Below is a small trained network, with its code and all its weights. Each question gives an input and a target symbol and asks what happens when units are switched off, that is, made to give their printed mean instead of their output.

import numpy as np


def w(rows, s, z=0):
    codes = np.array(rows[::2]) - 128.0
    scale = np.full(codes.shape[1], s)
    scale[-1] = z or s
    return codes * scale


def norm(h):
    return h / np.sqrt((h * h).mean(-1, keepdims=True) + 1e-5)


def f(y):
    return y / 2 * (1 + np.tanh(0.7978845608 * (y + 0.044715 * y**3)))


def softmax(a):
    e = np.exp(a - a.max(-1, keepdims=True))
    return e / e.sum(-1, keepdims=True)


def log_softmax(a):
    a = a - a.max(-1, keepdims=True)
    return a - np.log(np.exp(a).sum(-1, keepdims=True))


def net(x, mask):
    ids = ['βγδεθλμτψ'.index(c) for c in x.split()]
    T = len(ids)
    res = E[ids] + P[:T]
    r = norm(res)
    for j in range(2):
        rows = slice(3 * j, 3 * j + 3)
        q, k, v = (r @ M[0][rows].T for M in (Q, K, V))
        z = softmax(np.where(np.tri(T) > 0, q @ k.T / 3**0.5, -1e9)) @ v
        o = O[0][rows]
        res = res + np.where(mask[j], z, o[:, -1]) @ o[:, :-1]
    y = f(norm(res) @ A[0][:, :-1].T + A[0][:, -1])
    res = res + np.where(mask[2:18], y, B[0][:, -1]) @ B[0][:, :-1]
    return log_softmax(norm(res)[-1] @ U[:, :-1].T + U[:, -1])


Q, K, V, O, A, B = {}, {}, {}, {}, {}, {}
E = w([
[82,120,212,158,144,165,92,100,123,151],'β',
[112,170,161,101,41,81,164,148,127,139],'γ',
[199,176,97,164,106,122,136,198,122,164],'δ',
[155,183,148,137,42,198,100,142,167,134],'ε',
[187,113,171,146,108,97,88,49,131,91],'θ',
[186,72,152,138,62,135,173,145,180,156],'λ',
[170,207,178,212,98,120,162,98,178,113],'μ',
[79,137,128,175,141,147,184,102,253,175],'τ',
[177,104,160,140,128,104,190,106,96,171],'ψ',
],0.022)
P = w([
[188,139,196,102,116,144,82,120,167,213],'0',
[142,91,178,133,140,140,165,179,112,54],'1',
[163,123,162,101,197,133,104,195,155,78],'2',
[189,147,164,58,186,115,77,155,168,151],'3',
[74,80,65,247,86,129,153,145,81,88],'4',
[106,164,137,186,83,124,138,124,96,108],'5',
[145,190,153,138,85,104,118,129,134,125],'6',
],0.015)
Q[0] = w([
[169,177,247,214,14,80,119,112,185,229],'head 0',
[58,90,30,249,50,174,161,102,17,69],'head 0',
[69,82,1,209,62,106,114,78,127,102],'head 0',
[149,177,169,109,138,88,162,126,174,111],'head 1',
[178,149,215,78,149,150,105,154,158,193],'head 1',
[115,93,126,85,190,56,101,174,175,168],'head 1',
],0.009)
K[0] = w([
[157,146,167,82,177,117,114,158,176,118],'head 0',
[96,122,108,144,151,147,167,172,93,7],'head 0',
[101,88,98,128,142,134,171,131,115,62],'head 0',
[138,134,109,91,143,114,56,120,144,157],'head 1',
[147,150,144,134,127,97,100,107,154,213],'head 1',
[138,129,132,142,90,116,131,100,125,170],'head 1',
],0.014)
V[0] = w([
[49,103,122,85,51,81,156,160,103,134],'head 0',
[176,59,162,72,175,52,127,90,12,152],'head 0',
[155,109,98,161,91,142,143,252,83,245],'head 0',
[185,55,136,122,53,230,230,44,203,140],'head 1',
[93,148,130,186,203,35,237,92,129,255],'head 1',
[38,19,135,179,153,140,105,207,147,197],'head 1',
],0.0076)
O[0] = w([
[173,203,217,177,126,94,108,142,144,65,71],'head 0',
[97,63,150,155,118,211,171,104,74,62,60],'head 0',
[68,118,121,147,167,126,175,35,153,219,187],'head 0',
[131,131,171,148,113,87,69,148,36,216,255],'head 1',
[37,184,153,110,144,174,254,170,68,69,130],'head 1',
[129,65,208,12,111,115,204,122,137,161,101],'head 1',
],0.0088,0.0081)
A[0] = w([
[152,26,189,101,63,125,165,106,183,155,151],'neuron 0',
[110,190,62,129,157,131,197,150,168,135,31],'neuron 1',
[118,177,147,88,116,58,77,101,87,8,55],'neuron 2',
[132,76,21,117,177,216,72,53,100,103,187],'neuron 3',
[153,194,53,145,95,109,207,195,125,160,108],'neuron 4',
[101,196,132,147,194,61,100,87,62,171,237],'neuron 5',
[183,112,107,90,149,56,102,148,14,81,197],'neuron 6',
[15,146,160,125,157,193,117,84,48,75,195],'neuron 7',
[166,126,159,175,91,103,161,152,199,109,206],'neuron 8',
[49,91,93,55,153,54,142,70,101,46,52],'neuron 9',
[106,108,108,182,63,233,134,197,112,146,213],'neuron 10',
[180,105,146,126,189,52,107,34,98,87,74],'neuron 11',
[101,158,84,157,196,153,107,210,98,148,206],'neuron 12',
[59,84,53,79,180,116,145,112,132,97,2],'neuron 13',
[170,117,181,214,181,216,129,139,178,138,155],'neuron 14',
[180,148,184,145,116,105,106,180,52,115,241],'neuron 15',
],0.012,0.007)
B[0] = w([
[145,84,140,137,132,143,160,183,190,113,180],'neuron 0',
[132,172,93,97,103,101,99,164,173,76,139],'neuron 1',
[169,180,90,125,140,136,74,219,180,61,133],'neuron 2',
[105,166,89,95,120,124,105,158,198,175,139],'neuron 3',
[138,81,132,156,123,132,120,170,193,87,197],'neuron 4',
[96,102,112,177,70,137,148,139,145,69,253],'neuron 5',
[129,116,114,114,59,86,114,104,125,214,167],'neuron 6',
[122,83,162,171,105,116,93,185,182,82,153],'neuron 7',
[169,192,153,136,170,105,156,155,135,152,202],'neuron 8',
[134,209,218,105,181,77,131,49,27,151,126],'neuron 9',
[115,136,116,42,134,142,97,95,170,124,198],'neuron 10',
[132,119,162,193,110,82,101,79,215,139,139],'neuron 11',
[131,102,81,151,84,160,154,96,144,105,174],'neuron 12',
[168,163,234,95,212,109,228,3,95,101,126],'neuron 13',
[164,154,125,116,159,163,143,18,149,126,182],'neuron 14',
[172,141,161,117,72,157,134,121,75,101,243],'neuron 15',
],0.014)
U = w([
[116,93,152,117,78,146,197,69,98,196,255],'β',
[171,113,20,149,123,170,124,210,120,89,140],'γ',
[41,195,142,75,65,41,146,253,99,132,131],'δ',
[143,109,146,186,150,33,19,167,131,186,72],'ε',
[158,226,176,188,157,156,172,130,95,74,43],'θ',
[22,139,60,112,185,96,186,137,151,177,180],'λ',
[93,193,119,41,111,222,61,130,79,209,118],'μ',
[60,58,191,138,149,197,61,132,114,90,61],'τ',
[242,36,173,47,186,100,152,168,160,132,14],'ψ',
],0.0066,0.0063)

Each question gives the input, a string of symbols that net reads in full, and the target symbol t.
The units are the heads (3 rows each of Q, K, V and O) and the neurons (one row each of A and B). Each row of codes is followed by its name. A weight is (code - 128) times the scale printed after its matrix; where a second scale follows, it is the last column's (O, A, B and U).
mask holds one flag per unit, heads first, then neurons. A switched-off unit (its flag False) gives its mean, the last column of its rows in O or B, instead of its output. The means were averaged over made-up inputs and are rounded, as every weight is.
A unit's drop is (log p(t) with every unit on - log p(t) with that unit switched off) / (log p(t) with every unit on - log p(t) with every unit switched off).
The circuit of an input: a set's keep is (log p(t) with only the set's units on - log p(t) with every unit switched off) / (log p(t) with every unit on - log p(t) with every unit switched off). Starting from the 12 units with the biggest drops (on a tie, the unit counted first), units are removed one at a time, each time the one whose removal leaves the highest keep (on an exact tie, the one counted first), for as long as the keep stays at least 0.8.
circuit, biggest first: the units of the circuit, biggest drop first
unit that matters most: the unit with the biggest drop
heads that matter: for each layer, one digit per head in row order, 1 if its drop is at least 0.15 and else 0, layers parted by /
drop of u: that unit's drop, to one decimal
input δ γ γ, target λ: unit that matters most -> head 0
input ε μ τ ε, target ε: heads that matter -> 11
input ψ τ θ, target τ: circuit, biggest first -> [neuron 7; head 0]
input θ β γ γ τ δ, target θ: heads that matter -> 11
input λ γ μ θ θ γ, target γ: circuit, biggest first -> [head 1; head 0]
input ψ γ ψ β, target τ: heads that matter -> 11
input δ ε γ γ δ θ, target ε: heads that matter -> 01
input ε ψ γ λ γ β ε, target μ: circuit, biggest first -> [neuron 10; neuron 5; neuron 0]
input γ δ ψ μ β μ λ, target ψ: heads that matter -> 00
input τ τ τ δ γ γ τ, target λ: circuit, biggest first -> [neuron 15; head 0]
input γ ε ε, target θ: heads that matter -> 10
input τ τ τ λ τ τ, target δ: circuit, biggest first -> [head 1; head 0]
input β ε μ τ γ γ μ, target δ: heads that matter -> 11
input ε δ β, target ε: circuit, biggest first -> [head 1]
input γ ε ε β γ γ β, target τ: heads that matter -> 10
input δ γ ε β δ, target θ: heads that matter -> 11
input μ λ δ γ, target γ: heads that matter -> 01
input λ γ γ μ μ, target θ: heads that matter -> 10
input θ ψ λ, target μ: heads that matter -> 11
input γ θ θ γ γ δ τ, target θ: heads that matter -> 10
input γ λ γ ε δ γ θ, target ε: unit that matters most -> head 1
input μ δ μ μ ε, target λ: heads that matter -> 10
input ε δ γ τ ψ, target λ: drop of head 1 -> 0.2
input γ γ λ, target θ: drop of neuron 6 -> 0.1
input ε δ ε ε γ, target λ: drop of head 0 -> 0.5
input μ β μ τ μ, target ψ: drop of neuron 8 -> 0.0
